Below are the code and all the weights of a small trained network. Each question names an input and a target symbol and asks about switching units off, where a switched-off unit gives its printed mean instead of its output.

import numpy as np


def w(rows, s, z=0):
    codes = np.array(rows[::2]) - 128.0
    scale = np.full(codes.shape[1], s)
    scale[-1] = z or s
    return codes * scale


def f(y):
    return np.maximum(y, 0)


def softmax(a):
    e = np.exp(a - a.max(-1, keepdims=True))
    return e / e.sum(-1, keepdims=True)


def log_softmax(a):
    a = a - a.max(-1, keepdims=True)
    return a - np.log(np.exp(a).sum(-1, keepdims=True))


def net(x, mask):
    ids = ['ΘΛΠΦΩαβγδεζημξστ'.index(c) for c in x.split()]
    T = len(ids)
    res = E[ids] + P[:T]
    q, k, v = (res @ M[0].T for M in (Q, K, V))
    z = softmax(np.where(np.tri(T) > 0, q @ k.T / 3**0.5, -1e9)) @ v
    res = res + np.where(mask[0], z, O[0][:, -1]) @ O[0][:, :-1]
    y = f(res @ A[0][:, :-1].T + A[0][:, -1])
    res = res + np.where(mask[1:17], y, B[0][:, -1]) @ B[0][:, :-1]
    return log_softmax(res[-1] @ U[:, :-1].T + U[:, -1])


Q, K, V, O, A, B = {}, {}, {}, {}, {}, {}
E = w([
[127,180,188,162],'Θ',
[79,43,97,210],'Λ',
[88,166,83,209],'Π',
[130,101,198,109],'Φ',
[124,183,184,162],'Ω',
[118,71,54,70],'α',
[60,133,103,169],'β',
[98,111,26,119],'γ',
[118,176,89,160],'δ',
[123,176,187,159],'ε',
[153,132,7,95],'ζ',
[122,158,190,154],'η',
[210,150,111,74],'μ',
[128,116,199,122],'ξ',
[69,84,99,115],'σ',
[252,89,102,206],'τ',
],0.023)
P = w([
[128,224,194,55],'0',
[89,208,165,80],'1',
[70,160,140,105],'2',
[50,146,123,121],'3',
[22,115,104,135],'4',
[31,97,93,140],'5',
[45,79,71,155],'6',
[35,73,58,157],'7',
[27,57,45,172],'8',
[20,41,34,176],'9',
[31,40,34,187],'10',
[26,37,21,189],'11',
[26,23,2,194],'12',
[35,31,7,195],'13',
],0.0039)
Q[0] = w([
[130,101,156,179],'H0',
[153,211,138,202],'H0',
[239,162,252,77],'H0',
],0.011)
K[0] = w([
[109,110,182,149],'H0',
[113,213,117,166],'H0',
[96,248,178,7],'H0',
],0.015)
V[0] = w([
[209,53,152,80],'H0',
[19,249,48,19],'H0',
[255,217,161,127],'H0',
],0.0045)
O[0] = w([
[118,42,121,114,12],'H0',
[2,170,90,29,2],'H0',
[112,128,68,150,4],'H0',
],0.0093,0.0018)
A[0] = w([
[136,202,91,106,173],'N0',
[210,74,141,75,90],'N1',
[131,187,185,177,42],'N2',
[96,98,86,80,75],'N3',
[114,179,40,147,146],'N4',
[148,188,209,44,254],'N5',
[185,144,95,31,35],'N6',
[123,127,171,174,157],'N7',
[31,145,227,103,6],'N8',
[236,158,147,191,122],'N9',
[147,163,131,143,163],'N10',
[84,154,253,188,208],'N11',
[83,41,139,48,151],'N12',
[117,159,61,137,109],'N13',
[173,193,62,85,120],'N14',
[29,93,17,185,140],'N15',
],0.013,0.0062)
B[0] = w([
[163,109,173,129,183],'N0',
[136,183,171,176,164],'N1',
[167,63,128,121,172],'N2',
[169,142,57,133,159],'N3',
[183,115,173,118,200],'N4',
[2,154,68,149,193],'N5',
[97,11,206,33,156],'N6',
[179,132,100,144,190],'N7',
[91,137,138,72,170],'N8',
[65,123,101,83,209],'N9',
[97,110,139,192,163],'N10',
[158,53,153,109,253],'N11',
[145,105,111,185,182],'N12',
[170,110,167,99,169],'N13',
[79,113,113,240,169],'N14',
[130,226,135,85,241],'N15',
],0.0095,0.013)
U = w([
[67,81,178,130,160],'Θ',
[223,20,174,161,135],'Λ',
[202,137,224,136,58],'Π',
[141,130,132,128,94],'Φ',
[141,132,132,126,93],'Ω',
[144,77,54,73,85],'α',
[111,159,165,83,116],'β',
[176,166,106,107,248],'γ',
[81,197,167,228,98],'δ',
[126,139,132,155,85],'ε',
[222,80,157,34,61],'ζ',
[142,127,129,131,87],'η',
[138,132,129,130,88],'μ',
[143,133,133,129,90],'ξ',
[68,168,85,150,121],'σ',
[137,159,47,251,174],'τ',
],0.012,0.011)

Each question gives the input, a string of symbols that net reads in full, and the target symbol t.
The units are the heads (3 rows each of Q, K, V and O) and the neurons (one row each of A and B). Each row of codes is followed by its name. A weight is (code - 128) times the scale printed after its matrix; where a second scale follows, it is the last column's (O, A, B and U).
mask holds one flag per unit, heads first, then neurons. A switched-off unit (its flag False) gives its mean, the last column of its rows in O or B, instead of its output. The means were averaged over made-up inputs and are rounded, as every weight is.
A unit's drop is (log p(t) with every unit on - log p(t) with that unit switched off) / (log p(t) with every unit on - log p(t) with every unit switched off).
The circuit of an input: a set's keep is (log p(t) with only the set's units on - log p(t) with every unit switched off) / (log p(t) with every unit on - log p(t) with every unit switched off). Starting from the 12 units with the biggest drops (on a tie, the unit counted first), units are removed one at a time, each time the one whose removal leaves the highest keep (on an exact tie, the one counted first), for as long as the keep stays at least 0.8.
circuit, biggest first: the units of the circuit, biggest drop first
k most important neurons: the k neurons with the biggest drops, biggest first
drop of u: that unit's drop, to one decimal
input γ μ α η σ γ Λ Φ Λ α σ Λ Φ μ, target Λ: 4 most important neurons	(N6; N15; N14; N9)
input β Θ ε ζ ε Θ β α ζ β μ δ, target δ: circuit, biggest first	(N14; H0; N11; N7)
input τ ξ η α γ η, target Λ: 4 most important neurons	(N11; N15; N2; N7)
input Θ Φ ξ, target Θ: circuit, biggest first	(N5)
input Π μ α γ ξ β Φ α μ β σ Π σ Ω, target Θ: circuit, biggest first	(N5; H0; N11; N15)
input μ Ω ζ α Θ α α β δ Θ α ξ Π τ, target τ: 2 most important neurons	(N11; N6)
input β Π δ μ Φ β Φ α Π β Π Π σ, target σ: circuit, biggest first	(N11; N15)
input τ Π α α Θ ζ η γ, target γ: circuit, biggest first	(N15; N5)
input μ ζ ζ Θ Λ Π, target Λ: circuit, biggest first	(H0; N11)
input Ω Λ μ η α η δ δ σ σ, target Λ: 2 most important neurons	(N5; N9)
input Ω Π η ε Π Π α τ τ Φ ε, target Λ: 4 most important neurons	(N11; N15; N2; N9)
input μ η η β ζ ε Φ Θ α δ β, target β: circuit, biggest first	(H0; N15; N8)
input σ Ω τ Ω Ω Θ γ α α β Φ, target Θ: circuit, biggest first	(N5; H0)
input δ ε Π τ Φ Λ ζ, target Λ: 2 most important neurons	(N5; N6)
input η Ω Λ Φ η Π δ, target Λ: 3 most important neurons	(N15; N5; N2)
input β μ ε, target Θ: 3 most important neurons	(N5; N11; N15)
input τ μ Θ σ β Θ Λ ε Φ Θ, target Λ: 2 most important neurons	(N11; N15)
input Π ξ Θ Θ Θ β η γ Θ α ζ α β, target γ: 2 most important neurons	(N15; N5)
input μ Π Ω ζ ε ξ γ, target γ: drop of N2	0.0
input σ Θ α β Π ξ Φ Λ α Π μ ζ, target Λ: drop of N4	0.1
